Each row has a hidden value. The values are split into ranges, and the band after each row names the range that its value falls in. Each part has its own value, ranges and names.
[ 127 -262 -113  208   76   89   84  100   11   -7   40  -61  365  -61
  323  -85  216   10 -204  -18 -429  160  -41  111   -5  -92  254  -13
  317   42 -333  236  283 -148   96 -340  152  -97 -161]  J
[ 163   73 -220   29  252 -387 -139   77  103   42    3 -280 -225  205
  -74 -175 -193 -303  113  450 -124 -165  158  198   24 -204    5  148
 -169  -91   52 -432 -380 -246    5  238  221    9  105]  E
[-282 -459   72  -18  -96  339   48  166  -98 -289   83  -21  155 -245
 -129   25  -70  -52 -208   41  -65  314  -59  160  189  -27  122 -137
  273 -112 -106  172  239   10  302 -257   21  -88  178]  S
[ 321  110 -139  168  124 -128  -43 -120  -93  -48  140  -15  -55  145
 -132 -447  115 -230   82  238 -211 -222  305  225 -274 -186  293   -4
   82  177 -405 -139 -318  -60  -99   -4  114   -6 -193]  A
[-124    2   47 -248  195 -293  229  159  226   21 -131 -231  211 -279
  108  371 -337 -301  133    1  -49   89  -65 -137  175   76 -115  225
 -372 -280  407 -307  113  -58  236  285   59   67  -63]  J
[  37  -92   58  -33  151 -394  215  -10   87  -52  -48  -62  506 -120
  -15  -42 -174 -165  -38  -14 -360  -18  -91  192 -106  -40  230  137
 -196 -213   52 -120   88 -127  292    1   12  100 -364]  A
[ -90   27  -61  204 -235  467 -154   71  -45   40  150  293 -165  -95
   20   91  219  -44   57  -59   62   72  206 -148   -1   86   37  -50
  348   87 -303  150  -75   63 -123 -259 -127 -125  111]  R
[-295 -206  -36 -110   71 -141   73  111  118 -100 -233   35    6 -102
 -362   89 -490 -500  -72  113   96  108   22  -83  101  150  -41  155
 -294 -360  205 -433  -32 -232  433  198   11   20   -1]  U
[-223 -242    5  -32  -71  145  114   48  120 -135 -131   -8   75  -72
   98  334 -185 -136  -80 -140  -60  320 -122 -106  167  197  -42  137
   78 -180  130  -47  275   15  244 -157   25 -115   33]  U
[-101 -128  -65  274  -61  258  -51 -114 -116   64  130  263  -50   11
  -40 -194  148 -254   39  102  -91   28  314  144   58 -236   56 -133
  157  -65 -271 -256 -387 -277  118 -240  -11  -55  -85]  R
[ -43 -172  -41 -210   65 -167  135  292   11 -319  -17 -250  237 -218
 -301 -110 -160 -234  -98  129  -40   78  -56  112    3   83  170   56
   26  -31   14  123  327   98  134    6   19   64   65]  R
[ -88  -12 -103   65  -62  102 -125   72  172  127   31  -66 -187   74
  298  273  -24  -78  187  166   27  153  138  -10  279 -137 -161   95
   49  -81  175 -272 -175 -167 -110  -55   64  -48  238]  J
[-250 -157   82 -177 -180  -34    6  137   40 -286   90 -152  154  -66
 -100  249 -113   65   40  -21  -41  220 -192  239  203   84  -28   83
  157 -165  297  103  212  175  110 -273 -127   43  211]  E
[-144   82  -36  133   -5  316 -152    9   94  219   81  108 -437  -80
  222  355  -70 -158  211  109  104   61  228 -221  212  -65 -232   42
  -31 -129   40 -328 -413  -93   -1  149   64 -178  221]  E
[ 145   39  -21  221  -79  237 -338 -235   37   64  160   85 -445  299
  162   37  -82  114  150  260  -67  -12  228  129  -80 -153  145   37
  149   86 -229 -227 -460  -22 -133   45  145 -159  168]  L
[-392  -45  142   -2 -129  269  -95   39  -92  -55  180  225 -225 -262
 -324  168 -171 -188  130   80  175   25  148   30  160  -39 -135  -88
  -48 -273   87 -216 -406   18  243   50 -167  -52  197]  L
[-392  211   91 -197 -108  188  -67  285   -3   56  177  112 -210 -468
 -274  384 -100 -288  311    9  353  -54  176 -232  241  123 -307    8
 -135 -229  283 -161 -267  122   57  181 -260   58  290]  S
[-244 -144  -91   45 -105   28  -63  500  -76  -55  177   42  386 -351
 -205  -16  232  -45 -164   -6 -164   26 -135  121  134   67   40  -64
  328 -175  -88  429  256  -64  139 -414 -219   63  127]  S
[  65  145 -209  339   75  166 -209  166  -61  342  237  161 -112 -102
  165  -98  361 -166   93  161 -178 -188  291  -31   44 -205  -34  -79
  203  -15 -345  -47 -419 -285  -84 -134   16  -75   19]  S
[-201  139  121   29  135  175  301 -100  -88  160  147  149   81 -439
  171  305  142 -366  249 -293 -112   -8  176 -197  158  -19 -247  -27
 -137 -228   72 -271 -288   10  282   -7  -69  -71 -285]  S
[  24  -41   28  198 -324  575 -240  -69   46   46  153  236  -97   60
  374  315  195  302   47 -155  -66  221   67 -115  -28  149  175   23
  492  184 -304  290  133  163 -197 -358  -45 -158  131]  U
[ -66  224 -112  124   50  123 -129  188  -80  185  316   -9 -254 -199
   58   49  283 -182  268  177   -3 -156  268   24  203 -229 -237  -84
  107  -54  -34 -118 -483  -59 -126  -40  -43  -49  202]  E
[ 245   -4   63  -35   51  -28 -171 -102  140  -20  116 -238  -79  142
  320  156 -184  218  137  228 -191   43   30  174  -61 -119  248  125
   31   98  -33  -83  -75   80 -109  158  220  -39  115]  E
[ 191  246   45 -121   -4   24 -198    8 -118 -167  348 -173 -281  -35
 -213 -123   25   15  285  268   51 -218  234  215 -145  -92  164  -27
  113  211 -147   24 -317  320 -234  150    9   32  213]  L
[ 225  214 -146  118  163 -103 -182  -41  -13  150   97   31 -224   86
 -114 -216  -31 -304  162  265  -75 -282  331   14 -194  -77  145   70
  -75   48 -270 -317 -456 -161  -39  217  109   10  -75]  S
[-280  155   64   80   50  135  258  132    8  262  195  128  164 -521
  308  385  272 -246  279 -204  -86   29  143 -172  331 -170 -366  -49
  -95 -269  207 -150 -256  -70  101 -103 -164  -38 -122]  A
[-235 -181   42   14  -93  440   94   76    7  -72   10  113  -53 -273
   80  276  -29 -177   -6 -122   74  266   90 -217  168  110  -54  -25
  142  -64  -63    4  120   62  152  -97   -4 -148   87]  J
[ -37 -264 -160  138  -82  144   -5   50 -162 -305  144  -76  -60  110
 -217 -397  186 -199  -71  243  -77  129  188  377  100 -251  108 -150
  370   95 -242    7  -80  -66  -17 -395   52  -63  140]  A
[ 481  348 -129  199  159 -390 -176  -48  -54  138  307  -98  171  169
  118 -300  317  106  150  146 -513 -410   84  336 -351 -150  322   95
  171  147 -353  130 -288    9 -202 -129   39   66 -261]  L
[ 113  -58   91  241 -106  416 -122 -159   61  193  204  119   80  -10
  662  331  216  340   82 -122 -316  177   48    1   26  -98  173   -5
  327   89 -251  145  -13   14  -81 -255   92 -153  -44]  S
[-426 -188  192 -192    4   48  233  122   98  -26  -63   62  268 -454
  -51  405 -319 -290   62 -118   58  216  -34 -122  268   64 -133   53
 -278 -398  356 -264   64  -88  426  109 -106   53  -42]  J
[-273  -21   26  -39  -12 -239  152   80   -5  -64    8  122  256 -197
 -337  -16 -125 -371   72  -11  -52  -35   41  132   74  -13  -57   57
 -185 -332  196 -253 -160 -142  294  -83 -204  119 -167]  A
[ 153  299 -148   56  153 -217  -53   -2  -74  123  155   24  -90  -15
 -222 -291  105 -440  266  211  -38 -338  385   84 -125 -139   38   29
 -114   16 -149 -359 -500 -161  -59  115  -16  116 -150]  J
[-229 -178 -107 -307  103 -259   33  270  -80 -434  -50 -275 -157  -94
 -812 -313 -408 -603  -15  403  255  -22  129  226  109   16  -15   20
 -169 -169  181 -334  -91  -37  268  201   19  119  271]  S
[-120 -282  122 -218  145  -11  148  138   53 -316  -33 -283   44 -260
 -122  168 -409 -107 -118  118  -70  199 -152   45   71   63  107   62
 -105 -153  103    7  224  177  324  235  167 -108  133]  L
[-190 -117  -27  150  -12  348  213  138 -199  -28  155  212  247 -422
  -47  -36  352 -295  -75 -245 -154   78  119  -95   72   41   -8 -157
  283  -63 -304  198   84   -9  228 -373 -115  -90 -190]  J
[  70  -93 -141  375  -41  200  -94 -231  -96   45   41  287  -59  235
   24 -194  162 -172  -87  -46 -285    5  170   90 -152    1  181    3
  288   -2 -443 -113 -227 -196  145 -352   53 -150 -239]  S
[-151  -62  -79   73 -101   84  -80  -83  154    3  -69   11 -238  205
  161  305 -150 -127  113   28    0  206   34  -15  204   46 -160  171
   48 -158  196 -320 -131  -90   53 -125   43 -111  138]  S
[ 144 -135  181 -196  104  -54   64  -83  232 -112   -5 -326   50  -55
  349  269 -405  121  141  225  -91  196   18   97   38 -169  224  130
 -209   31  164 -201   73  103  -12  365  259  -19   84]  A
[ -34   39   91 -316  109 -310  209  187  151 -139  -39 -253  317 -294
  -46  240 -261 -173  114  -23  -58   35 -102  -28   22  143   62  198
 -234 -135  290  -41  264  149  127  196  -23  126  -66]  R
[-151   80   29  151 -180  270 -164   13   97  184  133  236 -182  -83
  166  273    9   -8  216   69   80   56  209  -83  131 -104  -85   15
   36  -94   18 -170 -327  -76  -99  -25 -107  -62  143]  A
[  18  153  164 -408   63 -454  250  109  134 -162   79 -353  503 -256
   76  308 -125  -22  262 -129 -163    5 -172  147   44  107   55  224
 -185 -105  445   15  296  259   38   32 -103  241 -137]  J

Next part:
[ -61 -112  -36  -83 -205   15   28  -12 -169 -245  -32  -24   39 -141
 -189  179   31   60 -390   88 -354 -188  -50  -15  294   -7 -104  241
   31 -108  183  -75  164  173  -55 -217  161  276 -207]  <49>
[-136 -258   75 -158  141   82  -89  339  303  107  -17   41   28  -65
  170 -144  287 -137   66 -353  177   73   71 -209  180   83  148   74
  -83  -28  161  -36 -373  181 -256  193 -192 -418  280]  <33>
[  80  164 -599   24  156  111   68   82   76  240  248    1  313   55
  359 -140  190  238  134 -483  229  325   27  -13  299  206   41  234
  202 -105  194   50   33 -239 -131  -71 -293 -136  180]  <51>
[  86  133 -205  209  -48 -130  133  -95 -145   96   92  -97 -137   -5
  -84   53  -61  259  -43   -8  159   34 -206  335    5  -35  -16  187
  116  214   -2  -43  100   -2  123 -127 -135  108 -229]  <48>
[ -95  266 -131  209 -121   41  154   37 -247  274  111 -198  164  378
  -34  -96  -36  240  386   77  161   75  -84  357  -17  190   18  563
  -43 -128  143  198   87  170 -100 -284 -366    7  -53]  <49>
[-263 -328  141 -145   -3  109  -31   42  -80  -25   20   45   61  -79
  -64  -86  281   68 -158   88 -209 -262 -156 -291  251  -35  103   73
 -252 -133    0  -93 -110  253 -157  -25 -164   96   56]  <48>
[   9 -269  191  -81  207   35  -96  294  322  -69  -62   10 -135  -81
  207 -174  180 -150  126 -283  330  159   88 -227   17   87  114 -205
  -48   32  100  -95 -500  187 -210  296  -38 -444  429]  <28>
[ -45  102 -109  -20 -178  -10   63  297 -106  105  -56 -147  206   -3
    4 -102  -19  126    9 -181  -60    7   56  118  216   11  -65  457
   31 -136  257   62   34  286 -232 -183    4 -153   29]  <40>
[-121  243  -48   70  -81   72  291   -9 -183  503  192 -196  253  449
   14 -145  178  180  455   71  149  246  -89  267  187   -2  156  514
 -130 -175 -189  302  -41   63 -148 -321 -447  147   65]  <44>
[ 271  157 -272  132    6 -158  119   44   56  138   78  -26  -62  -75
  142  -79  -78  243  -20 -225  178  254   57  114   23  -93  -21  137
  211  181  -89   29 -154  -72  -69  -21   34   30   73]  <24>
[  15   67 -392  102  120   52  111 -217  -72 -108  145    8 -174   40
  -48  180   81  106  -18  -55  238  109 -233  366  -25  170  -26  102
  277  163  351 -217  164 -153  234  -64 -295   41 -279]  <34>
[ 147  -54   32   -5  195  -63   80   85  312   59   14   77 -250   27
  145  -62  120 -127  167 -117  358  315  108  -46 -145  -22  102  -16
   73  230  -39  -40 -523  -31  -75  180  -92 -184  213]  <44>
[-178 -175   96 -149  -13  -35   74   46 -141  -41  -12   18   20 -217
 -268   71  324 -102 -242  242 -276 -324 -191 -207  455 -131   94  102
 -323   33  -93 -172  131  130  -69 -309   -1  197 -241]  <44>
[-104   42 -327  154 -161   59  125   17 -228   75  139 -131  162   29
   37  -89   98  394  -16  -53   28 -153 -208  245  162   71 -165  489
  164  -32  322 -134  187  193   12 -170 -117   17 -117]  <51>
[   6    1  187   38  -23 -211  -44   28   51 -363 -196  -94 -462 -242
 -428  522 -185 -367 -369 -110  101   38 -146  440   22  100   47 -116
   80  347  259 -103  209   22  267  -19   32 -156 -531]  <33>
[ 187  119 -502   92   37  110  132  -28   17   62  218  -21  166  162
  314 -108  110  280  133 -151  217  262   39   46  106  153 -129  297
  289  -85  228  -30 -114 -114  -64  -92  -50   53  181]  <40>
[ 139  259 -283  129  -92 -106  228  109 -132  213   91  -97  199  -35
  162 -261  -15  356  118 -129   47  152   61   42  114 -122  -93  397
  125   32  -34   32  -53   72 -175 -182   43   38  151]  <32>
[-312 -154  393 -151   52  -46  -18  298   76   47 -210  -35 -181  -91
 -236  -15  114 -286   63  -99   68  -68  -67   68  -15  -38  215  109
 -244  104  163  -44 -199  372 -139   89 -304 -410  -56]  <28>
[ -36 -117  170  113  -17 -175  -11  -61 -135 -502 -125  -84 -347 -383
 -339  295  -54 -118 -410  125   -9 -250 -282  117   94   41  -81 -222
  -32  310  185 -327  250  114  273  -54  215  -15 -379]  <33>
[ -89 -254  275   60  -96  -37  -71   66 -106 -174  -69  -43 -246   59
 -391  201  146 -163  -79  544  -92 -477 -166   30  143  114   19  198
 -345   54   68 -138   11  328  -44 -312   50  164 -328]  <24>
[ 210   46  -77  183 -111 -100   51  -23 -109 -302    9 -165 -130  -68
 -103  205  -91   53 -186  110   90  -18  -98  185  173  115 -170   26
  111   91  136 -109  146   39  117 -209  313  124 -162]  <44>
[-107 -324  445 -114  -13  -98  -64  132  135 -102 -154   -9 -307 -177
 -205  107   72 -190 -245  -29  -23  -78  -77  -55   75 -135  162 -151
 -176  140 -121  -35 -283  269  -66  151   -6  -78  -21]  <48>
[-134 -162  417  -77 -158 -222   77  180  -10  -76 -226  -30 -301 -285
 -368   90   11 -151 -261  109 -174 -220  -56   93   33 -289   48  175
 -134  270  -45 -125 -144  394  -65  -26  106  -40 -232]  <33>
[ 135  118 -361  197 -140   27  147 -171 -277 -168  169  -87  134   27
   70  -15  -25  402  -92  132  -68  -37  -87   64  142  103 -232  280
  198  -83  158  -94  181    9   23 -258  150  342  -31]  <49>
[-150 -219  357 -302  -46   44  -24  319  209   93 -173   21  -85   72
 -138   23  138 -313   32 -118  -98   99  201  -19  117  -70  208  225
 -130 -135   67  136 -394  344 -363   31 -160 -160  127]  <34>
[-296 -254  493   -8    4 -127   -3  289   34  217 -130  -87 -221  -95
 -273 -105  230 -136   93   98  111 -306 -212   42   83 -143  233  117
 -418  213 -143  -77 -217  447 -129    9 -252 -292  -83]  <49>
[-229 -179  424 -187 -211  -48   50  191   21   24 -202 -127 -220  -19
 -361  204   15 -217 -177  -94 -110   -6  -60  367  114 -168  132  226
  -24   19  100   66 -102  408  -85    5 -134  -94 -204]  <34>
[ -70  236 -219  188  154   -1  165 -389 -150 -248  104  -54 -269   88
 -170  354  -83  -46    6  -11  318  278 -318  483 -206  275   21  -29
  225  258  335 -112  277 -281  464  -26 -405   26 -421]  <32>
[-105 -196   35  -34  124   86   22  109   88   58   59   80  -48  123
    1 -105  350  -94  211  256  113 -166  -35 -200   71  107   76  246
 -230   18   98 -141 -297  168 -163 -110 -180  -56   63]  <32>
[ -29  255 -144   66 -152  -13  215   36 -170  390   94 -103  169  291
  -23 -110  -16  239  249   11  -11  172   34  257   43  -43   67  598
    3 -104  -53  260  -47  117 -199 -270 -311  163  -23]  <24>
[ -99 -284   -8 -235   50  176   25   10   53  -69   45  157    1   79
  -43  -10  344  -86  -18  205 -194 -113   63 -246  192   22   70  208
  -89 -176  119 -119 -248  151 -248 -127 -117  213   77]  <34>
[  -3 -167   42   86  -40   94 -199  319   50  -78   -7 -185  123   79
  166  -96   -3   97   45 -248  195  -28    0  -60  211  311  -17   34
  -77 -237  253   76 -106  287 -219   44   23 -315  286]  <48>
[ -91 -171   12  -24   15  -68  -78  151  -20 -320 -126   64 -148 -323
 -167   69   67  -87 -269   52 -116 -312  -63 -136   78   71  -70   93
  -70  152  344 -302   31  225  -36  -44  108 -142 -184]  <51>
[  82 -173   80   92  143 -116   73  -65   90  153  148  -23 -280   -6
 -173  140  344  -90   10  220  242  -97 -255   75  312  -57  204 -121
 -229  280 -382 -106  -70  -94   79 -197 -119  177 -202]  <49>
[ -63  128   -5   64  105   14  169  -10   27  155   50 -101  -83  141
  113 -128  -14  112  292 -313  372  420  -60  300 -186   24  125   59
  177   67   81   71 -217   47   -2  185 -407 -236  197]  <34>
[  80  303 -212   43  -69 -144  196   32  -69  -29  -43  -53   38 -197
   88  -61 -240  205 -112 -417    8  378  102  175  -91 -109  -76  216
  337  122  162   46  -13   -5  -25   70  -11  -90   51]  <33>
[-216 -188  238 -152  -18  -25   52  152  -10   61  -65   18  -51  -83
 -237   24  279 -180  -66  170 -151 -221  -84 -117  257 -102  145  213
 -304   41  -42  -73  -98  245 -150 -173 -120   15 -134]  <32>
[-344  -68   92 -193  111  -14  181 -215 -195 -124  -23   84 -100 -269
 -293  129  227 -108 -267   64 -220  -62 -305  -62  153 -171  174  -66
 -149  153   -3 -199  165  -26  166  -59 -331  151 -310]  <40>
[ 258  101 -271  187  -78 -184   87   48 -126 -272    4  -74  -33 -343
   50  -34 -105  265 -268  -51    3  -66  -33  -22  143  -43 -252   59
  201  192  140 -248  115   45   32 -130  419   50  -36]  <32>
[  14  129 -116  201 -187  -27  112  -20 -291   50   66 -157   83  139
  -47  -79 -103  350   63  144  -19  -77 -105  191   25   46 -100  381
   12  -75   75   54   88  214  -67 -234  -47  179  -50]  <48>
[ -61 -304  139 -232  -41   54  -71  437  233  157  -76   -4   59  -39
   44 -122  288 -127  -18 -174  -33  -72  139 -173  349  -68  101  239
 -133 -134   70    1 -360  348 -401  -14   18 -223  221]  <28>
[ -72  279 -125   79 -179  -19  223  148 -156  297   16 -105  208  187
   87 -267 -103  305  286 -133    6  193  127  209 -128  -52  -42  670
  122  -92  149  183 -150  266 -254 -106 -230  -64  148]  <51>
[-236 -112  130   31  112   53  -39  111 -124  -42   25  -80   22   49
 -215   50  298 -181  136  264   72 -304 -238  -91  306  251  143   81
 -442  -30  105 -109  161  148  -42 -299 -233 -100 -174]  <32>
[  65  249 -104   52   73 -196  253  -40  -11   41  -28  -76 -125 -296
  124 -129 -184  224  -78 -556  232  513  -56  240 -157 -259   39 -124
  359  298  -36  -32 -109  -72  107  282 -135 -206  137]  <28>
[ -27   36 -256  -83  131  231  124  -71   98  105  197   30  189  298
  288  -74  215   56  234 -187  185  415   68  -67   79  198   69  203
  137 -219  157  122 -255 -137 -109   20 -331   21  283]  <44>
[  72  176 -308  247  -70   10  168 -237 -356 -141  174 -116  137   13
   91  -97  -75  471  -26   96    2   16 -182   42   50   93 -169  133
  131  -55   68  -69  203  -19   83 -182   15  294   25]  <24>
[ 223  221 -148  159  -60  -27  108  273  142  285   51 -162   58  330
  237 -168  -79  121  418 -199  404  380  212  266  -81  122  -35  452
  171  -36  126  220 -358  135 -239  -54  -63 -242  280]  <44>
[-209  -14   33 -275  149   14   73    5  135   84  -67  176  -56 -104
  -23   20   71 -155 -101 -337  -98  319   76 -107  -67  -95  255   74
   14   49   55   94 -255  -43 -113  193 -446  -95   23]  <24>
[ 223  220   -2  142  -67 -237  116 -146 -119 -439 -109 -100 -221 -332
  -68  180 -411  105 -365 -243   -1  327   11  164 -121  -53 -125 -234
  317  218   48  -25   99  -76  179   98  285   85  -54]  <49>

Next part:
[ 152   59  105   13 -128   31  134  184   90  -25  254  -10  123 -108
   47 -184   90  -20   41 -242  -65  106   78   52   81 -182   36 -107
   83  207   67 -155  135   36    0  -49   82 -112  -25]  z419
[ -37   80  123 -156  -74 -169   -6   44 -137  -38  294  -24  -29   52
   28  120  152 -327  257 -230  179  -71 -297  225  -97   80 -104   80
  127    8  -29  -79   68   75   53  167   72  -78   58]  Z66
[-173 -148  -27  126   84  -32 -218  -85   28   34 -124 -116   -4   33
 -208 -137  -48   27    6  225 -142  126  117   51  -31 -159    3  120
  114   66   97   43 -112  -79   37   40  122  191  -47]  Z102
[ 260   23    9   -4 -186  -85   62  333  -51  -70  298  -99  210 -167
  -14 -208   25 -111  173 -217  128  -60   32  135 -119 -160   -5  -21
   67  225  150 -203   48   62  -76   91  332 -150   36]  z456
[ -34  -67  -64    4   50 -119   24  173   80   74  249  -31   -2  -27
  -66  121  120  -38   -2   14  127 -301  -36   89  -88 -119  -72 -217
  110 -109 -228   -2  -73 -135  -81  -26  444 -208  -60]  Z603
[ 187  -88  103  -54  190 -178  229 -151   63 -298  -68   39  147  241
  195 -121   98  103 -127  128 -252  431 -118   93  401   40   39 -123
  134   50  182   65   51  291  228  266 -274  262  -40]  z710
[ 136   73   45   15  133  101  194  -32  184 -132  116   62   26  -65
  149  -28   84  193  -87  -54 -148  227   99   49  264  -42   -8  -99
   46   76  -58 -112   94  112   97  -29  -90   61  -33]  z432
[  -5   22  -27 -109    6   18   79  106   69   39  220   19  -72   34
  207  250   56   69   28   49   30   61   20  128  117  -26  -75   13
    2  -73 -267 -129   86   85   77  -35  139   45    3]  Z603
[  29  -62  117    8 -182 -104  -30   47   23  -62  190  -97    0  -25
 -152  -51   91 -228  185 -137   -4 -148 -127  167  -71 -243  110 -120
  164  124  107 -142   72  -94   32 -111   97  -88  -30]  Z66
[ -99 -107   67   15  -14   67   93  -32   74  -91   80  -43  -99   92
  166  150   54   80  -94   37   22   10   24  -12   78  114 -107   92
  -84  -98 -163 -140  101  -13    6 -203   28  119   58]  z264
[ 166   21   88   -7  -38  -25  -90   50   -1  -13  -62 -175   27   30
  -45   25   82  -67   47 -187    0  113 -156   59 -124  -15 -168   54
   78   -3   52 -154   84   63   80  128 -194    0   -4]  z419
[ -87 -140   58   27   76  -50   98 -122   80 -129   50   -7  -40  118
   65   45  123   -5 -139   44  -28   -4   -5  -17  108   56  -64  -46
   15 -100  -49   28   54   -3   23 -113   41   95   -3]  z432
[ 174   48  232  -70  -97  -32  170  205    4  -16  308  -50   57   52
   65 -152  116  -81    2 -310   75 -127 -176  104  -63  -51   11 -223
   55  129   -4 -251   97  -97 -104  -11   48 -287   14]  z264
[ 644  -41  -55   23  226   99   15  341  133  -64 -352 -276   77   92
  197    7 -310  738  -66  305 -153  401  -89  156   65    9 -166  -10
 -113   21 -102 -530 -107  145  110  378 -273  113  -12]  Z102
[ -51  -76   37  -21  125  -62   94 -131   26 -118  132   51  -21   57
   43  -63  134  -85 -124  -27   21   -1   62   24   79   36  -48  -36
   22  -30   29   75   46   36   -6  -48  106   61    6]  z432
[ 140   46  145  -65 -246  -89  -43  177    6   51  334  -15  -12 -139
 -208 -224   48 -311  329 -291  -25  -95  -56  286  -78 -441  225 -171
  199  325  208 -195  112  -93   37  -94  121 -215  -60]  z768
[ 294  103   50 -207   71 -113 -236  -89 -275  -43 -129 -187   21  110
  -30  -39   71 -307   74 -244  161  221 -194  188 -296  116 -246  288
   37   11  282  -99   91  282  115  431 -336  149   86]  z456
[ -33    1   51  101   63   70   14  -33  183  -21   78   41  -85 -140
 -131  -85   66   27   42  -93 -128   53  101   66   99 -177   21  -74
  107  103    3  -47   32  -86   61 -161    6  -18  -65]  z768
[-288  -93   69   21  -21  190  -47 -162   -1  -64   16 -112 -236  111
  149  318   52   23 -119   56  137  -94   31  -34  -89  260 -198  326
 -161 -195 -253 -208  103  -88  -35 -325  -30  225  144]  Z102
[-158 -154   43  114   36   38  -50  -91   46  -72  -60 -144  -22  101
  -27   35   53   55 -155  115  -13  -42   33  -52  -50   54  -94   83
    4  -80  -55  -67  -17 -105  -40 -126   65  137   29]  Z603
[ 134  -52  -24   55   87   17 -150   83   56   53 -188 -173  -30   14
  -87   46  -13  110  -29    2  -20  112  -29   35 -127  -26 -210   80
   24  -68  -31 -122  -23    4   59  108  -97   52  -23]  z456
[ 164    9   -2   23   30   31    9   93  115  -20  -48 -112   43    1
   61  102   51  138  -30  -25  -82  183  -23   37   53  -49 -137   -6
   58  -31  -82 -142   61   96  113   76 -105   62  -33]  z456
[-187    7  108   53   38   -1   60  -64   51  -24  229  133  -18  -96
  -70 -263  111 -149   42 -178  -67  115  150   25  118  -62   10   47
   86  176  113  103   53  -27  -12  -88  137   -3  -10]  Z66
[ 175  -24   51  -11  151 -107 -214 -107  -98 -130 -230 -228  -44   94
 -178   42    5  -66  101    8   52   31 -297  205 -218   68 -149  119
  119  -36  143 -165  -87   39  109  290 -259  115   32]  z710
[ 211   75  -31  -95  203   50 -177  -10  -69   79 -103  -79  -91  -13
  -49  -57   -8  -12  -51 -110   83  153   60  121 -189   13 -210  159
  -33   -1   68 -106   13   97   33  197 -145   61   22]  z419
[  95  -60 -127  117  142  -78   48  159  276   28  148   34  -42 -213
 -190   72   75  123   73   25  -35 -207   46  103   60 -278  -24 -339
  162  -55 -192   13  -94 -137   24  -85  358 -224 -156]  Z66
[-134 -222  158  171   42 -130  187 -115   66 -277    4   24  129  102
    5 -320  102  -16 -106   -5 -146  186   16 -111  231  116  -29   19
   58   86  232  146   17   27    2  -29   35  147   13]  z768
[ -88 -219   26  209   63 -109 -112   -1   97 -105 -193 -180   37   73
 -201  -58  -52  142   65  249 -155   56 -118   51   17  -66  -32   16
  149    5   46  -44 -161 -117   65   76   60  129  -47]  z768
[  26 -164   51  135   69   -7  129  -77  147 -198  -87  -82   74   82
   81  -32   87  161 -192   58 -122  143   29 -116  159   76 -113  -27
    3  -72    9  -14   55   49   41  -67  -52  143  -13]  Z102
[ 116 -199  193   36  -16 -101  411   33  133 -242   55   50  257  268
  342 -304  117  174 -320   18 -280  430   72 -159  463   51   29 -176
   -6   91  156   65  172  204   60   12 -104  154  -26]  z419
[ 214   10  -27  -15  225  122 -132   -9  -23 -133 -217 -225  -69   96
   57  136 -192  368    4  339  -24  147  -95  274  -55   63  -39  179
  -12   26  -69 -433 -145   36   93  209 -194  274   80]  z710
[-104 -214   73   99   52   17  -24 -125  -42 -176  -62  -77  -71   70
  -32 -186  -34   -7 -104   63   52    0  110  -27  -62  136  -83  224
 -116   24  158  -66   -1  -64  -85 -148   63  193  102]  Z66
[  86  118   57 -139   66  -92  -70   56  -61   76  227   33 -126  -82
 -107    7  117 -271  194 -309  174 -100 -138  220 -168  -43 -126   -6
   90   25   -3  -53   43    5   18  117   56 -187   -2]  Z66
[  -4   55  -30  -49  127   97    0   30   85   -9  151  -32 -152  -20
   59  268    3  150   37  132   57 -122  -31  228    7  -42   -7  -29
   41  -48 -285 -261  -47  -77   36  -69  110   22   17]  z768
[  32   82  -27 -107  203  -37  131   56   58   17  260  169  -47  -54
  131  -11   76   32   23  -60   24  139   85  134  171   13  -93  -28
   29   20 -122   44   20  125   47  117  173  -31  -21]  z432
[-179 -195  119   14    3  116  147   -7  -13  -72   62    8  -90  190
  267  -83   -5  106 -281   50   58   97  203 -124   77  250 -138  233
 -244  -43  -61  -94  110  -26 -123 -258   75  191  137]  z419
[ 224   30   -3  -97  -97 -154   73  369  -98   12  344  -45  150  -79
   45 -120   46 -140  149 -204  218 -111  -45  165 -142  -64  -86  -42
   44  118   32 -136   12   66  -96  184  391 -214   39]  z456
[   6   47  -55 -110  148  -89  136  167   35   32  352  134  -40  -53
  128   78   63   22   84  -12  125  -45   16  173   97   17  -94  -66
   31  -24 -222   -4  -32   54  -14  104  372 -118   -5]  z432
[-257 -335   65  114  -22   70  -20 -216   14 -188 -181 -142 -158  229
  116  105  -24   82 -218  236    7   32   96 -131   17  234 -144  313
 -199 -176  -29  -84   78  -55  -20 -330  -41  376  120]  z264
[  -3  -26  124   76   53  -14  164   -5  147 -117  132   93   -3  -61
  -20 -173  112   -2    4 -158 -118  115   31   30  195  -56    3 -100
   96  119   69    7   63   -9   51  -90  -14  -28  -36]  z710
[ -87 -176   85  144   28    7   34 -155   17 -220  -45  -47   47   21
  -26 -281   20   -5 -102   13  -79  160  158  -78   74   66  -37  175
  -34  105  243   15   42   21  -25 -107   17  221   55]  z432
[ -95  -64    6  111  -35   21 -124   15   80   51   22  -85   28  -63
 -166 -122   29  -27   21   27 -122   72  141   36  -19 -234   29   22
  129  115   65  -21   -8  -79   24  -72  128   63  -56]  z419
[-160   47  123  -32   45   50   34   39    4   51  301   17 -158  -17
  -24   72  129 -123    4 -193  196 -304  -79  102 -150   73  -90  -36
   16  -33 -205 -140    2 -214 -136 -159  201 -203   53]  Z66
[ -92  -36    0  -99  -17  125  116   58   17  -20  181   -5 -106  115
  329  269   33  110 -134   97  101   37  116   48   88  139 -112  167
 -143 -110 -281 -196  120   65   -1 -181  113  174  106]  z456
[ 222  -32   66 -133   74  -87 -167 -289 -247 -311 -193 -339  144  313
   71   39   -4  -60  -66  251   -7  165 -244  248 -129   67   58  177
  100   43  269 -278  -14  224  130  361 -317  418  108]  z264
[ -37 -318  164   24 -141 -202   91  -19  117 -121   -5 -162  -57  321
   -4  193  132  -68  -84  115  -69 -230 -312   37   47 -103   55 -304
  101 -184  -94  -92   71 -163   59 -220  -17  -23  -62]  Z66
[ 237   23  142 -198 -252 -140  -64  163 -230  -81  327 -152   79   56
  -28 -186  -46 -298  295  -93  120 -107 -165  399 -185 -266  248   -7
  112  327  271 -367   63   25  -12  116  140  -43   74]  Z66
[ -51 -125   62    4  -17 -134   13   12   81  -22  135  -15 -112   33
 -121   77  125 -160   68  -68   39 -210 -129  110  -29 -121  -14 -165
  112  -66  -58   -7   24 -125   26 -138  136 -108  -50]  z768
[ -67 -125    2 -111   95 -241   11   93   43  119  181   38 -156  139
  -37  214  142 -155   41  -13  130 -240 -209  132  -48  -36 -140 -213
   87 -231 -244  102  -25  -91   15   27  255 -195  -76]  z432
